37; 37; -20; -27; -1; 199; 6; 4; -29; -83; -15; -74; -263; 234; 269; -141; -88; -62; -227; 90; 116; -1; 121; 82; -163; 29; 18; -178; 110; 3; -114; -100	L
75; 74; 52; 16; 2; 255; 29; 83; -18; -34; -50; -125; -257; 250; 265; -171; -114; -60; -156; 26; 94; 33; 125; 68; -173; 0; -1; -162; 135; 36; -78; -62	C
44; -36; 36; -11; 210; -300; 31; -80; 190; 156; 8; 154; 85; 22; -152; 222; 54; -85; -83; -85; -86; 85; -42; 66; 8; 13; -56; -188; -70; 6; -36; 21	V
310; 556; -233; -241; 74; -324; -240; 180; 377; 208; 79; -31; 418; -320; -160; 55; 76; -293; -149; -129; -69; 333; 258; -125; 185; -248; 128; 69; -53; 43; -761; 18	Q
119; 126; 8; -35; 2; 244; 25; 18; 22; -55; -97; -70; -212; 220; 241; -147; -67; -70; -232; 76; 111; 27; 85; 104; -167; -32; -5; -199; 195; 61; -152; -83	C
-1; 129; 420; 195; 9; 178; -113; 277; 89; 134; 223; -176; -369; 21; 371; -148; 244; -44; 143; -8; -348; 66; 245; 13; 158; -211; 43; 304; 5; -292; -328; 370	L
21; 71; 65; -58; 22; 249; 62; 43; 1; -57; -87; -73; -192; 260; 273; -140; -124; -9; -194; 88; 133; 2; 30; 28; -192; 26; 25; -126; 178; 79; -83; -83	E
31; 15; 31; -59; -2; 189; -2; 33; 14; -9; -45; -99; -224; 229; 191; -130; -79; -23; -162; 54; 104; 25; 40; 40; -119; -35; 7; -172; 109; 31; -107; -43	C
113; 15; 24; -45; 16; 230; -28; 10; -53; -62; -80; -107; -161; 271; 251; -227; -127; -45; -231; 161; 100; 29; 77; 76; -163; 6; -26; -204; 193; 62; -117; -141	F
117; -148; 174; 11; 89; -266; -203; 125; 177; 214; 90; 19; 67; 73; -316; 67; 18; -134; -132; -95; -470; 155; 107; 79; 47; -81; -79; -103; -131; -147; 34; 454	L
24; 252; 277; -143; 4; -35; 43; -18; 329; -132; 65; -49; -188; 315; 518; -269; -261; -79; -383; -166; 213; 0; -35; 455; -197; -289; -317; -86; 363; 139; -436; 330	F
260; 241; 520; 202; -71; 79; -212; 276; 316; 152; -423; 19; 227; -220; -323; 50; 100; -70; -114; 243; -284; 503; 278; -158; -165; 129; -34; 224; 102; -169; -55; -56	T
-251; -603; -141; -184; -146; -317; -185; -173; 72; 91; 196; 157; -224; -607; -325; 192; -6; 41; 252; -296; -58; -84; -59; 133; 463; -547; -275; 354; -323; -401; 238; 647	C
-27; 39; 146; -77; -8; 67; 52; 130; 90; -12; 206; -93; 17; -30; 85; -29; 196; 109; 95; 32; -188; 35; 101; 51; 101; -2; 60; -84; -45; -92; 124; 123	T
34; 535; -155; 82; -35; 381; 8; 111; 26; -161; -69; 4; -124; -175; 34; -37; -83; -348; -209; -9; 116; 132; 262; -84; -90; -77; 43; 69; 87; 75; -317; -10	E
109; 110; -2; -27; 28; 236; 17; 55; -27; -76; -34; -99; -206; 190; 288; -188; -99; -78; -206; 130; 156; 37; 146; 93; -132; -55; -11; -249; 178; 30; -162; -142	T
-27; 68; 140; -12; 31; 64; 44; 163; 69; -4; 209; -114; 22; -28; 116; -51; 233; 64; 70; 14; -200; 52; 124; 14; 102; 0; 64; -50; -42; -52; 19; 124	L
96; 133; 10; -12; -9; 271; 49; 57; -2; -86; -107; -101; -260; 254; 252; -208; -110; -62; -214; 123; 150; 72; 94; 82; -204; -10; 9; -180; 197; 101; -165; -131	C
99; 45; -315; -128; 148; -292; 96; -131; 47; -91; 26; 278; 496; -175; -142; 187; -62; -154; -229; -83; 5; -54; -75; 82; 86; -206; -143; -92; 33; 210; -12; 76	L
45; 137; 56; -66; 129; -112; -44; 38; -4; 118; 66; 24; 50; 140; -165; 136; 49; -116; -62; -46; -30; 26; 2; 44; -16; 91; -4; -236; -87; -55; 32; 69	L
249; -110; -97; -29; -169; 109; 61; 37; -152; 100; 368; -97; -73; 34; 444; -47; -69; -103; -97; -332; 327; -203; 270; 73; 123; -281; -15; -442; -11; -91; 32; 314	C
71; 540; -15; -407; -4; 46; 7; -69; 206; -268; 322; -184; 227; -41; 205; 160; -31; 118; -203; -109; 245; -192; 149; 270; -136; -24; 30; -116; 158; -206; -115; 141	V
32; -253; -30; 267; -101; -321; 131; 168; 84; 214; -93; 329; -55; -88; 38; -215; -62; -417; -150; -76; -551; 247; 63; -4; -44; -201; -245; 193; 18; 156; -196; 261	Q
94; -63; 4; 32; -49; 236; 51; 19; -73; -10; -9; -79; -263; 301; 287; -242; -125; -23; -184; 94; 190; 49; 62; 5; -154; -12; 3; -190; 198; 125; -144; -145	T
141; -3; -59; -33; 24; -256; -136; 32; 46; 9; -48; 169; 4; -236; -164; 88; 232; -283; -171; -4; -148; 202; 115; -49; 39; 15; 30; -164; -212; -91; -33; 42	E
240; -227; 219; -56; 148; -183; -96; 11; 198; 220; 59; 32; 30; 191; -87; 95; -2; -63; -145; -164; -298; 40; -53; 59; 104; 33; -22; -73; -106; -75; 60; 272	Z
176; -183; -216; -131; -57; -200; 184; -382; -202; -262; -270; 235; -47; 271; 58; -71; -479; 67; -165; 154; 254; 105; 96; 414; -665; 236; -179; 343; 234; 194; -18; -244	E
167; -124; 67; -131; 213; -177; -190; -77; 71; 120; 33; 85; 93; 182; 233; 89; 182; -232; -509; -84; 23; -16; -55; 80; -44; -90; -102; -281; 107; 56; -352; 72	E
92; -14; 18; -14; -29; 238; 27; 44; -72; 14; -68; -98; -221; 309; 274; -205; -144; -64; -250; 84; 177; 40; 73; 40; -199; -44; -37; -174; 228; 58; -107; -109	T
87; 11; 32; 1; 32; 186; 40; 18; -35; -66; -47; -60; -207; 255; 240; -124; -120; -24; -197; 60; 89; -11; 84; 42; -165; 25; -16; -126; 131; 42; -93; -99	L
-12; 16; 177; -97; 182; -140; -221; -20; 193; 79; 54; 133; -13; 73; -230; 171; 157; -167; -222; -77; -323; 55; -64; 9; 61; 144; 12; -175; -185; -59; -65; 182	C
-131; 234; -17; -232; 73; -1; 67; 94; 60; -262; -51; 43; 200; -148; 107; 174; 118; -76; -331; -110; 157; -130; -59; -260; -80; -13; 118; 115; 92; 23; -320; 61	Z
-262; -426; 170; -14; 64; 107; 138; 68; -331; 222; -43; -33; -232; -118; -293; 289; 169; 94; 271; -200; 225; -253; -371; -447; 291; 88; 30; 137; -218; -357; 596; 42	C
-25; 57; 81; -69; -4; 56; 67; 138; 89; -19; 214; -78; 28; -12; 114; -30; 210; 98; 151; 41; -96; 24; 134; 102; 115; -14; 61; -169; -31; -66; 125; 69	Q
-81; 20; -3; -169; 65; 68; -201; -147; 226; 126; 228; -28; 43; -180; 506; -160; -34; -334; -353; -336; 182; -139; -112; 132; 236; -265; -176; -185; 231; 97; -711; 248	F
137; 132; -163; -286; 79; 38; -167; -70; 139; 19; 184; -26; 117; -156; 89; 35; 84; -170; -520; 96; 55; 28; 149; 117; 89; -330; -123; -217; 133; -111; -349; 104	V
-43; -159; 214; -173; 135; -226; 15; 21; 262; 247; -50; 134; 179; 108; -283; 263; 113; -32; -67; -146; -254; 33; -81; 187; 68; 37; -100; -151; -58; -185; 344; 321	Z
221; 106; 177; -100; 287; -180; -239; 62; 94; 12; 180; 88; 95; 168; -206; 38; -114; -288; -247; 19; -297; 69; 64; 91; 29; 213; -16; -317; -146; -110; -61; 149	L
67; 49; 73; -5; 12; 248; 49; 44; -2; -62; -55; -81; -210; 221; 204; -152; -131; 1; -132; 48; 97; 1; 105; 50; -142; 32; -3; -160; 142; 7; -33; -71	Z
128; -254; -114; 99; -243; -84; 65; 91; -149; 69; 56; 29; -185; -348; -54; -94; -432; -308; 88; -1; -210; -65; -180; -439; 204; 42; 76; 80; -414; -144; 101; 94	Z
-8; 5; 164; -89; 14; 34; 36; 139; 135; -1; 167; -62; 65; -19; 120; -8; 210; 96; 36; -15; -157; 63; 104; 68; 64; -20; 23; -46; -13; -49; 81; 155	Z
109; 721; -5; -4; 320; 102; 3; 78; 228; -55; -52; -95; 9; -96; 304; -1; 168; -346; -436; -297; 39; 102; 143; 40; -73; -152; 4; 155; 243; 191; -844; 27	L
-180; 392; -11; -423; -13; -158; -343; -345; -136; -290; 131; 17; -76; -267; -471; 88; 8; 20; -318; 60; 431; 56; 41; 375; -294; 488; -137; 125; -53; -294; -77; -140	T
-1; -26; 144; -78; -12; 45; 19; 131; 157; -12; 250; -56; 32; 15; 113; -20; 231; 107; 29; 25; -243; 38; 148; 103; 102; -14; 33; -62; -34; -94; 95; 184	Z
75; 26; 46; -20; 0; 227; 50; 17; -53; -29; -27; -79; -231; 273; 231; -153; -110; -9; -196; 68; 163; 17; 111; 85; -183; 22; -28; -215; 171; 33; -47; -116	T
19; -96; 108; -97; 6; -18; 49; 94; 119; 3; 157; -47; 83; 62; 112; 6; 164; 127; 74; 58; -204; 4; 47; 96; 67; -11; 34; -17; -2; -51; 112; 102	Q
143; 53; 130; 2; 232; -136; 71; -44; 187; -36; -231; 109; 529; 99; 281; 42; 320; -91; -282; -201; -256; -55; -127; 77; -75; -89; -14; 179; 405; 211; -283; 131	E
-230; -50; 15; 42; -213; 159; -246; -33; -141; 387; 324; -29; -629; -397; -46; 18; 171; -242; 95; -130; 496; 145; 115; -161; 373; -132; -55; 191; -286; -357; -297; 103	E
24; -21; 152; -104; -26; 48; 41; 176; 75; 67; 254; -125; 58; 35; 69; -14; 206; 144; 103; 8; -182; 20; 131; 47; 137; -30; 67; -125; -57; -123; 183; 174	T
19; -71; 215; 55; 54; -124; -59; 49; 103; 69; 182; -12; -41; 316; 18; 110; -88; -61; -41; -28; -111; 26; -66; -147; -50; 242; 209; -317; -258; -6; 106; 115	Z
85; -4; 27; -31; -42; 217; 35; 36; -31; 8; -42; -113; -210; 283; 255; -187; -107; -5; -185; 88; 126; 37; 49; 46; -172; -37; 2; -156; 198; 62; -97; -80	T
-116; 172; -10; -400; -199; -171; -390; 50; 93; 59; 270; -155; 299; 73; -377; 256; -25; 36; -133; 161; -122; -79; 85; 218; -89; -102; -103; -313; -122; -491; 337; 332	T
395; 101; 206; 344; -217; 161; 533; 126; -137; 90; -71; -37; 152; 306; -9; -277; -581; -38; 643; 39; -273; -57; 81; 157; -126; 197; -79; -72; 213; -98; 575; 75	F
78; 97; 23; -25; 14; 216; 23; 47; -29; -63; -83; -98; -142; 221; 301; -198; -122; -94; -215; 90; 144; 33; 94; 66; -189; -27; -22; -206; 197; 78; -156; -119	Q
133; 205; 345; -19; 253; 234; 76; 51; 30; -184; -38; 31; 201; 199; 18; -151; -397; 59; -89; 215; -89; 29; 25; 65; -51; -163; -279; 251; 273; 68; -64; 74	E
26; 13; 181; -37; -12; 108; 70; 175; 97; -5; 256; -123; -6; 66; 137; -43; 173; 149; 144; 6; -167; -4; 163; 112; 85; 28; 61; -142; -20; -119; 235; 162	E
113; 265; 455; -158; 87; -25; -568; 77; 292; 2; 815; -450; -173; 196; -71; 4; 202; 356; -106; 247; -320; -135; 159; 141; 227; 276; 152; -132; -195; -650; -105; 102	V
105; -4; 68; -10; 35; 238; 3; 0; -28; -19; -24; -74; -243; 262; 281; -154; -57; -42; -227; 42; 104; -8; 83; 62; -97; -42; -11; -210; 155; 23; -97; -62	T
-385; -305; 540; -435; 78; 2; -269; 114; 150; 311; 359; -281; -72; 254; 264; -74; 236; 217; -145; -179; -211; -219; -239; 204; 295; -289; -57; 322; 116; -385; -111; 823	T
-3; -29; 193; -26; -32; 33; 97; 158; 55; 41; 174; -110; 65; 55; 49; -29; 135; 115; 160; -31; -182; 27; 88; 47; 48; 42; 51; -60; -33; -93; 243; 181	Q
-239; 396; -28; -241; -244; 12; -41; 162; -128; -161; -711; 60; -65; -899; -311; -95; -106; -145; -22; 72; 439; 413; 245; -309; -289; 110; -180; 703; -16; -231; -255; -435	F
77; 93; 90; -12; 226; -135; -213; 82; -50; -33; 207; -108; -99; 87; -110; 101; 74; -147; -17; 63; -212; -26; 155; 141; 78; 187; 53; -322; -322; -259; 123; 31	F
